Below are the code and all the weights of a small trained network. Each question names an input and a class and asks about switching units off, where a switched-off unit gives its printed mean instead of its output.

import numpy as np


def w(rows, s, z=0):
    codes = np.array(rows[::2]) - 128.0
    scale = np.full(codes.shape[1], s)
    scale[-1] = z or s
    return codes * scale


def norm(h):
    return h / np.sqrt((h * h).mean(-1, keepdims=True) + 1e-5)


def f(y):
    return np.maximum(y, 0)


def log_softmax(a):
    a = a - a.max(-1, keepdims=True)
    return a - np.log(np.exp(a).sum(-1, keepdims=True))


def net(x, mask):
    res = np.array(x, float).reshape(1, 2) / 4 @ E
    u = 0
    for l in range(2):
        y = f(norm(res) @ A[l][:, :-1].T + A[l][:, -1])
        res = res + np.where(mask[u : u + 9], y, B[l][:, -1]) @ B[l][:, :-1]
        u += 9
    return log_softmax(norm(res)[-1] @ U[:, :-1].T + U[:, -1])


A, B = {}, {}
E = w([
[187,30,37,108,233,97,75,127,121],'x0',
[31,69,164,55,152,254,151,140,199],'x1',
],0.0085)
A[0] = w([
[177,13,103,124,164,168,100,148,178,140],'0.n1',
[218,75,147,186,150,125,102,51,118,3],'0.n2',
[146,212,159,78,23,153,175,123,224,189],'0.n3',
[196,120,132,186,139,196,180,145,116,58],'0.n4',
[148,165,131,68,153,225,103,136,197,221],'0.n5',
[109,173,103,142,115,18,107,120,34,224],'0.n6',
[68,116,143,166,139,147,152,105,106,99],'0.n7',
[119,145,153,130,139,155,61,123,104,83],'0.n8',
[153,88,130,100,98,135,151,3,105,56],'0.n9',
],0.0047,0.0027)
B[0] = w([
[67,160,156,76,85,76,191,164,29,243],'0.n1',
[67,176,160,113,96,235,122,96,128,162],'0.n2',
[102,66,80,58,163,81,147,148,3,253],'0.n3',
[93,222,148,164,164,101,141,143,148,128],'0.n4',
[189,248,148,177,203,30,67,80,164,237],'0.n5',
[129,159,108,77,187,217,234,137,244,250],'0.n6',
[177,210,62,76,88,145,78,129,135,152],'0.n7',
[147,98,183,57,170,92,121,82,120,128],'0.n8',
[114,146,85,135,58,148,73,164,99,128],'0.n9',
],0.0051,0.0052)
A[1] = w([
[111,144,172,156,73,152,131,127,120,49],'1.n1',
[106,122,125,115,133,174,167,123,150,101],'1.n2',
[107,140,159,152,71,120,132,124,127,29],'1.n3',
[118,156,135,135,134,79,95,127,101,88],'1.n4',
[191,152,127,255,100,91,109,110,137,85],'1.n5',
[88,91,157,113,140,173,89,128,179,1],'1.n6',
[149,47,102,141,153,122,78,119,122,72],'1.n7',
[133,103,101,129,140,148,152,154,164,107],'1.n8',
[150,79,113,133,143,110,94,117,121,40],'1.n9',
],0.017,0.0044)
B[1] = w([
[91,78,111,171,101,2,32,147,58,218],'1.n1',
[205,51,107,147,150,135,168,135,93,244],'1.n2',
[24,70,199,117,147,31,8,164,56,201],'1.n3',
[207,53,144,178,98,195,222,143,100,210],'1.n4',
[140,144,68,75,204,235,120,108,248,254],'1.n5',
[232,252,10,173,177,167,138,91,254,241],'1.n6',
[40,155,226,159,30,43,57,184,52,249],'1.n7',
[116,120,190,145,54,131,144,152,71,192],'1.n8',
[14,132,175,142,76,117,159,104,95,202],'1.n9',
],0.0077,0.0055)
U = w([
[49,149,131,147,115,43,66,169,51,183],'0',
[160,188,64,136,175,157,118,133,248,219],'1',
[183,86,147,132,110,166,220,152,81,135],'2',
[124,100,179,129,87,141,112,93,195,7],'3',
[132,107,162,105,96,141,97,83,167,3],'4',
[129,109,142,79,84,138,95,97,166,3],'5',
[120,115,148,148,82,140,115,102,177,31],'6',
],0.018,0.0054)

Each question gives the input, the list of numbers given to net, and the class t.
The units are the neurons (one row each of A and B). Each row of codes is followed by its name. A weight is (code - 128) times the scale printed after its matrix; where a second scale follows, it is the last column's (A, B and U).
mask holds one flag per neuron, layer by layer. A switched-off neuron (its flag False) gives its mean, the last column of its row in B, instead of its output. The means were averaged over made-up inputs and are rounded, as every weight is.
A unit's drop is (log p(t) with every unit on - log p(t) with that unit switched off) / (log p(t) with every unit on - log p(t) with every unit switched off).
The circuit of an input: a set's keep is (log p(t) with only the set's units on - log p(t) with every unit switched off) / (log p(t) with every unit on - log p(t) with every unit switched off). Starting from the 12 units with the biggest drops (on a tie, the unit counted first), units are removed one at a time, each time the one whose removal leaves the highest keep (on an exact tie, the one counted first), for as long as the keep stays at least 0.8.
circuit, biggest first: the units of the circuit, biggest drop first
unit that matters most: the unit with the biggest drop
k most important neurons: the k neurons with the biggest drops, biggest first
k most important neurons of layer l: the k neurons of layer l with the biggest drops, biggest first
drop of u: that unit's drop, to one decimal
input [2,1], class 2: unit that matters most : 0.n1
input [3,3], class 2: 2 most important neurons of layer 0 : 0.n1, 0.n3
input [3,-1], class 2: 2 most important neurons of layer 0 : 0.n2, 0.n1
input [1,-3], class 2: 2 most important neurons : 0.n6, 0.n5
input [4,4], class 0: 3 most important neurons : 0.n6, 1.n5, 0.n2
input [-2,-3], class 2: 2 most important neurons of layer 0 : 0.n5, 0.n6
input [-5,5], class 0: 2 most important neurons : 0.n6, 1.n1
input [-8,7], class 0: 2 most important neurons : 1.n1, 0.n6
input [-3,0], class 2: 2 most important neurons : 0.n3, 1.n7
input [3,1], class 2: 3 most important neurons : 0.n1, 1.n4, 0.n3
input [4,-5], class 1: 2 most important neurons : 0.n3, 1.n5
input [3,0], class 2: 3 most important neurons : 0.n1, 1.n7, 0.n3
input [6,6], class 0: 2 most important neurons of layer 1 : 1.n7, 1.n5
input [-3,5], class 1: circuit, biggest first : 1.n6
input [6,5], class 0: drop of 1.n3 : 0.0
input [-1,7], class 1: drop of 1.n6 : 0.5
input [-3,-8], class 1: drop of 1.n5 : 0.2
input [0,1], class 2: drop of 1.n4 : 0.4
